Each row is followed by the group that its hidden value falls in (each part has its own value, ranges and names):
[ -59  -61 -115   29   -1  192  371  227 -124 -172  -87 -156  189 -241
   -5  273  178  -94  -10  239  296  130  -34  -25 -252 -154  -39 -138
  -58   40 -243   -7    6  256  192  361  137  303  124 -342   98 -152
  114  269  204  -25] => [73]
[ -47  -63   30 -129   54  -41  232  -72   85 -101  140   54    6  -55
   92 -192  -52  126   -6 -138 -114 -152   22   95  -71   47   87   93
  -63    8   23  -65 -222  -93   33 -184   12   24  -30    2  192   -1
   -7  142 -166  131] => [79]
[ 237   35  -21   68 -145  -12 -288 -137  120  146  -21   -1  127   35
 -193 -154  -22 -112 -268  -25   52 -154   -7   25   17  -75  142 -120
   35 -131 -157  175   72 -191  112  -63  -13 -196   -6  212  -34  -30
  221   98  157  160] => [72]
[ -61   81   45 -100  119    0  343  297 -222   37 -155 -109   57 -145
  253  -49   61  -88  -48   46 -100  232 -126 -165   21 -124  -14 -188
  -33  178   65   41 -123  -37   68  251  141  171  187 -255   90 -263
   -8   77   68   41] => [69]
[-166   80   67   -2  213  193  146  174  -65  -47  144 -136 -134  -30
  128   56  139  -51  -16  208  184 -116 -257   34 -175 -146  308  -48
   60 -141   -3  -65 -116  168  -13  136   28  271  137  -58  254  -97
  178  411   49 -126] => [75]
[  57  -98  -49  -46 -105  -89  -35 -162  117   11  121  -37   63 -109
 -117 -160   19  -15 -102   45   60 -275  -11   92 -142   36  112   22
   59  -50  -96   -1 -129 -119   58 -170  -56  -42  -66  111   46   -1
  155  182   54    1] => [79]
[  -4  -40   52 -129    4   49  186  153   74  -15   62   76   76 -151
  154 -194   86  174 -139   36  -92 -163 -127  178  -54   22  267   65
   42   21   40   48 -168 -184  -86  -31   13  -92 -125  242    7    8
   93  151   71  187] => [78]
[-220   24  216 -356  119 -277  -18  -17  -19  -76  -94  105 -264    8
  261 -221  -41   70  -57 -264 -337  -78 -200  -76  188  218 -101   39
 -160   98  472  -50 -150  -45 -154 -216  -65    2  299 -121  135   57
  -51  -11 -274  -96] => [69]
[-102  -18   52 -212  142   39  123   62    1   42   59   37 -109   45
  160  -65  -40   49  -90  -17 -172   15  -75   63   98  164   49   95
   55  166  -10   11  -82  -60 -112  -58  -42  -51   52  141   15   57
 -114  104  -52   78] => [79]
[ 162  -95   21   -4 -137 -192 -193  -33  -10   58   41 -123   88   59
  -94 -158  223   14 -223   23   56 -262 -160   93   21 -227  252   54
  -99  -77   -5  102  -59 -269   10  -26  -36  -45   55  288  -78   49
  435   77  112   53] => [79]
[  84  107    3 -208   23   43  297  177  -43   68  -11   14   87 -259
  114 -335 -114  -16 -238 -160 -342   55  -20  -49    7  208   49    0
  208  194  -63   49 -372 -402   -8   65   98 -196  -25   26  121 -189
 -226  211  -23  239] => [75]
[ 242   37   36   59  -23 -122  128    4  235   69   50  -33  131 -208
  -83 -168   76  175 -151   17   23   17  -39  -65 -313  -81   21 -144
  239 -139  -82  123 -108 -153   48  -83  -99   69  -49  148  -54 -129
  -14  -84   86  188] => [72]
[ 105 -228 -138  -48 -108  -46   14 -156   88  -47   25  -90  107   42
  -23  125  113   64   21   97  105 -119   34   64  120   33  125   56
 -165  123 -116   19   62   43  -33  -58  -47   10 -140  101 -121  127
  297   71  109   47] => [64]
[  71  -24 -115   80  125  -36  173 -142  120   60  183  -49 -112 -186
  -76 -103 -137  -44  -43  -35   94 -140  -17  -49 -301   -9   26  -87
  213 -124 -136  -11 -115  -68   46  -42    2  160    4 -146  164 -155
    8  138  -31    5] => [64]
[ 225 -333  -78   -2 -161 -494  136 -239  301 -201   56  179   75 -284
   48 -373  -10  312    3 -381 -208 -423   86  -17 -154   93   -2  109
 -288 -120  295   70 -220 -344  -30 -250  -12  -30 -190  -38    5   20
  254 -186 -239  232] => [72]
[ 275 -185 -283   83 -316 -153  -42 -468  207 -105   74 -128  221 -120
 -327  -13   -8  -89   28 -108  206 -259  206  -25  -53  -41  -11  -38
 -212  -68 -148   -7  -55  -22  215 -179  -51   15 -105 -193   43    2
  370   15  -48   47] => [64]
[-217    3  270 -140  293  252  278   43  269 -255  126  428 -267   39
  271 -164 -170  640 -189 -365  -24 -345 -227  496   16  -47  500  194
  -17 -331  130 -111  -12  -99 -250 -233  233 -101 -123  288  438  220
  112  406 -112  435] => [75]
[-341  160  191 -132   99  249  332  231   62 -123    8  264  -35 -123
   67  -50    2  189 -209  -63  156   47 -161  378 -239 -325  -23   14
   -6 -208   58   32   57  134  130    9   36   75  346   15  195   20
 -104  -67  -97  256] => [75]
[ -23  -89 -271  -28   24   -4  106  -84 -164  201   72  -34    4   20
  -14  -34 -188 -447   -3  -17  -91   88  175  -59   58    5 -263   -2
 -129  275 -163  135   42  -44  197  120  -38   -9  190 -224 -109 -113
  -94 -223 -139   32] => [64]
[  12 -201 -213  -73  -31    1  164 -118   40   38  194   26   23  -15
   71  -70   -4  -29   38   -5  -25 -212   40  200   72  -15  147  168
 -182  150   -3   45  -50  -94  -33  -68  -76  -41 -115   88 -117  103
  209 -119 -108  119] => [64]
[ -95 -162  -93  -30   14   60  202   19   27  -20  118   88   31  -85
   30  -17   15   30  -58   66  114 -166  -14  256 -144 -118   70   92
  -73    9 -102   46   36   -5   51   10   10   36   -3   65  -28   52
  124    0   22  120] => [64]
[ -27   80  -33  -11  162   78  119   79  -83  109  282  -14  -97  139
   73 -153   74 -116  -91  -87  -34 -103 -149  197  -57 -344  194  140
 -134  -67   89  101  -95 -117   46   40 -117  101  248  115    8   29
  154 -212 -280  137] => [75]
[ 270  176  -38 -193  153  -48  324  302 -210  238  -13 -547  184 -154
  115   15  177 -281    1  333 -342  601    6 -621  -80  381 -196 -215
  482  543 -301   29 -466  -87    3  246 -167  216   42 -105 -131 -369
 -485  208  148 -169] => [64]
[  36 -135 -224   64  -23   37  -84 -290   94  140  209   44   54  147
 -187  104  -58 -254   51  103  186 -103  152  203 -145 -121 -154    9
 -127   21 -195  126  267  214  199 -180 -229   61   65   20 -241  138
   68 -373  -90   13] => [69]
[ -75   68   43 -326  237  169  447  335  -95 -181  -83   24  -80 -408
  219  -71 -119   22 -185 -124 -341  105 -108 -149 -161  587  -77   -3
  320  235 -102  -99 -395 -114 -144  234  189   -3   24 -296  289 -145
 -453  621   14   13] => [73]
[  20 -103  -62  -48  108   22  309   -7  105  -63   53   49   62  -81
   51   41  -87   53   36  -28  -74  127  155  -49 -168  154 -198   -6
   22  111 -183   39  -33   88   91  -28  -23  103  -19  -98   13  -46
 -253  -25  -79  159] => [78]
[  92  -41  -99  -26   46    4   87  157   -9    1    9  -73  -28 -162
  104    4  131  -75  -91   46  -41  -57 -155  -94  -39   58  118  -17
  -36   38   77  120  -86  -55  -96  234  -36   76   57  -54  -67  -51
  165   67   19   11] => [72]
[  -4   21  -13 -187   38  -34  -20   85 -127   25  -55  -32  -58  -79
   81  -97   20 -178 -162  -67 -168  -76 -153  -39   74  148   18  -14
  -34  133   96   50 -110 -110  -49   85    7  -46  164 -101   11  -16
   52  136  -22  -60] => [69]
[  98 -138   37  -90  119  -61  229  149   90 -111   55   95   43 -205
  194 -201   -3  174  -87  -84 -257 -161  -22  -28 -186  291  115   56
   64   40  -22   38 -243 -204  -91   10   76  -25 -193   67   80  -46
  -94  295    7  161] => [72]
[-182  -39  -98 -101  -24   62  327  102 -137  -20 -118   86   98 -174
   40  -16 -139 -196  -79  -52   -6  170  122   26  -52  -75 -311  -63
 -135  173 -119   68   23   30  257  175  127   27  259 -325   76 -160
 -154  -66  -46  138] => [64]
[-329  -34  207 -245  140  -45  284  169   98 -113  -48  172 -183 -143
  224  -20   56  337  -96    7   12   15 -225  182  -94  -19  -36   54
   46  -14  205  -34    6   93 -147  -79  -27  115  200   71   69   74
  -72  -10  -20   64] => [64]
[  77 -103   71 -115  126 -389   48 -248  185  -38  100   47 -169  -65
   73 -255 -109  155   30 -265 -239 -181  -20 -140 -138  215 -111   -6
   24  -35  212  -43 -183 -124  -79 -352 -106  108   18  -88   98   -7
  -71  -62 -243  -26] => [69]
[ 249  -61  -62  -75  -81 -153  -69 -176   72   48   87  -82   83  -34
  -73 -232   -4  -21 -135 -134 -147 -213    2  -25   25  111  149   19
   14   43  -52   29 -202 -292   -6 -153  -31 -115 -106  105   17    1
  162  148  -15   81] => [73]
[ 153   66  -61 -109   50  144  472  225   45   -5   20    4  218 -189
   76  -43   32   94 -111  -58 -174  299   73   -8 -127   42  -95   -4
  109  188 -171  119 -174 -111   64  136  -28   10   -8   15  -83  -91
 -279 -143  -58  347] => [78]
[-435  211  248 -293  220  143  621  324  -87 -280   10  108 -186 -399
  558 -364   -2  260   48 -169 -143 -232 -394  110  -18  -90  488  -57
 -102 -116  596 -267 -528  -45 -137    9  278  185   84 -378  672 -247
  169  541 -198   13] => [69]
[  92  -73  100  -46  216 -236  138    8   79   97  199  -38  -96  117
  110 -145   89  205  -44  -54 -143    7  -94    9 -161 -105   20   82
   80    8   25   65  -89 -150  -84 -162 -165  174   69  253 -103   45
  -43 -213 -135  113] => [64]
[-176 -134 -123 -161  -56    3   77  115 -100  -81 -124  -26  -84 -290
   10  105   50 -173 -144  113   90 -106 -142   -2  -43  173 -103    8
  -20  127   -3   23   -6   53  -43  254   53   32  196 -230    2  -23
  105  239  130 -161] => [64]
[-374  144  244 -144 -103   86  186  112  103 -152 -175   93   50 -197
    9   11  109  179 -125  135  316   64 -173  179 -152 -313  -46 -171
  -23 -204  131  -47   56  275  177  -75   26  135  334  -86  239  -86
   76   87  108   38] => [75]
[  43  132  118 -225   42   51   53  122  -16  167  -37   41   73   -8
    4 -199  -76  -12 -310  -46 -237  171  -26   49   16  134  -76  -21
  264  174 -188  100 -101 -243   23  -57  -29 -208  104  247  -41  -30
 -298   68   74  204] => [64]
[ -70  -41  -58  -54   98   86 -238 -205   72  -27   86   49 -343  124
   17   17 -105  -50 -127 -160   78 -383 -212  116  250   72  338   95
 -135 -150  121  -19   76  -12 -197  -33   43  -76   84   18  202  151
  395  331  -75  -40] => [75]
[   8  -81   90  -26   10 -171  177 -143  316 -219    5  159  -14 -260
   19 -167  -87  282  -11 -193  -12 -179   27  -47 -287  131  -64  -80
    3 -225  112  -36 -128   23   42 -231   19  100  -40 -149  248  -67
  -35  133 -105  118] => [72]
[-184   57   54 -103  110  163  143  110 -192  -70  -60 -222   37  214
  140  251  131 -173  102  188   98  267  -22 -134  174 -121   -6  -85
 -229  165  -89  -55   18  351  156  143   22  256  272 -210  166  -76
   55  230   -5  -91] => [79]
[ 112  107    4   -7  118  264   12   23  -68   24 -142 -100  104  217
  -53  297  -31 -124 -105   43   99  322   46  -86  126  -22  -54 -202
   -1   95 -357   64  233  236  142  131   88   71  127 -104   45  -18
  -56  191  165  117] => [69]
[  71 -156 -147  176  142  -86  373    2  297   20  344  169  -97 -441
   41 -260  -38  198  -17    1  110 -389  -97  183 -640 -113  160   20
  221 -299   57   92 -149 -163  -56  -53  -79  195 -181   36   -2 -108
   80 -145  -79  149] => [72]
[ -51 -137 -184    9 -115  -58   56 -181   58 -123  128   -1  -33 -208
 -134  -73   -5 -135  -41  -73  178 -366  -27  117 -176  -81   42   63
 -173 -137   40  -18  -97  -11  115   -9   -1   81  111 -225  147  -11
  301  102 -124  -54] => [79]
[  -3  -47   52  -33   19  -57 -108   54  -29   79   46 -158  -30  162
   66   52  259   14  -68  199  115  -76 -215   47  102 -216  246   18
 -104   -1   56   76   53   26  -71   22 -113  106  112  250 -114   67
  354   17  103  -42] => [75]
[  67  -31   91   12  231  -21   80   51  151   27   65   56  -91   74
  129   12   -1  162  -42   -6  -67   60  -53  -60 -120   53   26  -46
   75  -57  -43   99   63   53  -72  -42  -67  122    8  131  -16   10
  -89    1  -12  138] => [72]
[ -25 -189  -15  -69  -49 -197  -53  -81   16  -71  -77   95  -30  -51
  -49  -40  -11    3 -151 -122   17 -171  -28   72  -53   -3 -136   30
 -162  -19   10   71   99  -62   48  -22   35   -3  161  -60  -21   70
  143  -10    1   36] => [73]
[ 258  158  -45    1   24  112   87 -198  132   39  164 -187  114  -39
  -47 -136  -25  -26   16  -19    5  -99  -14  -82  -48   31  330 -173
  148  -62 -100  -82 -259  -42   53 -201  -23   55 -197  -48  227 -129
  133  314    4   44] => [69]
[ 100  -10 -132  -38    3   50   32  -52   41  102  129 -181   35   16
  -71   90  109 -137  -20  171   66   44  -23  -39  -31   20   30   -2
   66  110 -141   69  -34   69   11   15 -187   85   43   73 -137   10
   55  -41   13  -29] => [75]
[ -27 -103  -29 -135    4 -184   57  -29  -83  -85  -24 -204   43  -23
  -20   94  115 -192   57   88  -51  109   51 -245  -96  166 -294  -28
  -99  190  -61  -20 -115  167  130   22 -114  223  232 -254    3  -56
  -92   77  -76 -203] => [64]
[ 135  -42 -117  -13  -13 -114   37  -77    2   48   34 -285   46 -123
 -111   75   96 -188    1  175   72   60   -3 -263 -159  112 -105 -130
  136  103 -169    5 -126   66   70   55 -109  202   75 -168  -18 -139
   21  151   87 -183] => [64]
